Here is a tiny trained network, its code and every weight. The questions are about switching its units off for an input and a class, where a switched-off unit gives its printed mean instead of its output.

import numpy as np


def w(rows, s, z=0):
    codes = np.array(rows[::2]) - 128.0
    scale = np.full(codes.shape[1], s)
    scale[-1] = z or s
    return codes * scale


def f(y):
    return y / 2 * (1 + np.tanh(0.7978845608 * (y + 0.044715 * y**3)))


def log_softmax(a):
    a = a - a.max(-1, keepdims=True)
    return a - np.log(np.exp(a).sum(-1, keepdims=True))


def net(x, mask):
    res = np.array(x, float).reshape(1, 8) / 4 @ E
    y = f(res @ A[0][:, :-1].T + A[0][:, -1])
    res = res + np.where(mask, y, B[0][:, -1]) @ B[0][:, :-1]
    return log_softmax(res[-1] @ U[:, :-1].T + U[:, -1])


A, B = {}, {}
E = w([
[165,105,66,66,135,189,119,225],'x0',
[126,128,126,128,129,126,127,128],'x1',
[199,120,67,212,88,151,194,117],'x2',
[126,129,121,127,131,124,126,124],'x3',
[128,128,126,128,129,126,127,127],'x4',
[127,129,132,129,126,130,129,132],'x5',
[129,128,130,128,127,129,129,128],'x6',
[126,156,109,115,9,107,50,125],'x7',
],0.012)
A[0] = w([
[155,122,68,66,136,180,119,199,166],'n0',
[150,132,82,155,75,117,102,115,86],'n1',
[123,122,142,94,112,129,99,111,150],'n2',
[142,118,104,105,133,134,124,185,152],'n3',
[109,130,171,70,70,113,57,132,135],'n4',
[110,129,174,176,121,91,132,81,254],'n5',
[173,123,97,182,164,160,214,109,131],'n6',
[144,142,82,162,2,133,126,124,63],'n7',
[127,111,118,169,143,115,148,157,110],'n8',
[100,134,194,59,224,130,118,133,202],'n9',
[104,120,142,126,162,115,134,151,134],'n10',
[115,129,167,66,84,125,52,117,125],'n11',
],0.019,0.009)
B[0] = w([
[129,85,63,57,123,137,141,236,245],'n0',
[139,53,175,87,133,119,114,127,169],'n1',
[122,127,136,166,120,117,52,175,158],'n2',
[118,103,86,86,120,109,142,165,187],'n3',
[120,230,97,145,95,121,80,155,201],'n4',
[135,181,219,200,135,129,127,19,233],'n5',
[118,150,81,232,128,141,230,150,230],'n6',
[128,22,183,61,176,130,75,78,203],'n7',
[126,137,129,154,120,132,148,159,151],'n8',
[137,6,186,43,142,126,105,50,254],'n9',
[144,96,141,86,110,134,147,107,162],'n10',
[126,246,99,135,129,126,111,155,197],'n11',
],0.02,0.022)
U = w([
[145,71,215,122,171,126,99,22,226],'0',
[152,19,106,20,158,147,114,152,213],'1',
[131,177,121,254,125,153,215,89,109],'2',
[138,119,15,167,112,173,226,220,2],'3',
[112,249,146,189,86,107,72,103,142],'4',
[117,202,35,79,69,126,88,226,3],'5',
],0.0055,0.0021)

Each question gives the input, the list of numbers given to net, and the class t.
The units are the neurons (one row each of A and B). Each row of codes is followed by its name. A weight is (code - 128) times the scale printed after its matrix; where a second scale follows, it is the last column's (A, B and U).
mask holds one flag per neuron, in row order. A switched-off neuron (its flag False) gives its mean, the last column of its row in B, instead of its output. The means were averaged over made-up inputs and are rounded, as every weight is.
A unit's drop is (log p(t) with every unit on - log p(t) with that unit switched off) / (log p(t) with every unit on - log p(t) with every unit switched off).
The circuit of an input: a set's keep is (log p(t) with only the set's units on - log p(t) with every unit switched off) / (log p(t) with every unit on - log p(t) with every unit switched off). Starting from all 12 units, units are removed one at a time, each time the one whose removal leaves the highest keep (on an exact tie, the one counted first), for as long as the keep stays at least 0.8.
circuit, biggest first: the units of the circuit, biggest drop first
k most important neurons: the k neurons with the biggest drops, biggest first
drop of u: that unit's drop, to one decimal
input [6,2,1,5,-7,7,2,-3], class 3: circuit, biggest first : n7
input [-7,7,4,1,0,-7,5,0], class 2: 2 most important neurons : n9, n6
input [-5,-8,0,-7,-3,-2,0,8], class 4: 2 most important neurons : n4, n9
input [0,1,-8,-3,3,-5,-4,0], class 0: 3 most important neurons : n9, n0, n6
input [6,-3,-8,6,-2,-6,-5,1], class 5: 2 most important neurons : n4, n11
input [-1,8,4,-7,1,2,5,0], class 2: circuit, biggest first : n9, n0
input [3,0,6,5,0,-1,1,0], class 3: 2 most important neurons : n9, n6
input [4,8,6,6,-1,7,-6,0], class 3: 2 most important neurons : n9, n6
input [0,-4,-3,1,8,-3,-2,0], class 0: 4 most important neurons : n0, n6, n9, n3
input [-2,-5,1,-1,-2,-4,5,-7], class 2: 2 most important neurons : n6, n7
input [0,-4,-1,0,-6,2,8,-3], class 0: 2 most important neurons : n0, n3
input [-1,1,8,-7,-7,5,1,3], class 0: 2 most important neurons : n7, n0
input [-2,-4,1,-8,-6,7,-7,-3], class 2: 2 most important neurons : n7, n9
input [-4,-3,1,-5,4,-3,-4,-8], class 2: most important neuron : n6
input [-1,-2,-1,4,4,6,6,-1], class 0: 2 most important neurons : n0, n6
input [-3,-4,5,-1,4,-7,3,0], class 2: drop of n9 : 1.3
input [8,-4,-6,-7,-6,4,-2,3], class 5: drop of n1 : 0.0
input [2,6,-1,-4,-4,-1,6,2], class 5: drop of n9 : 0.1
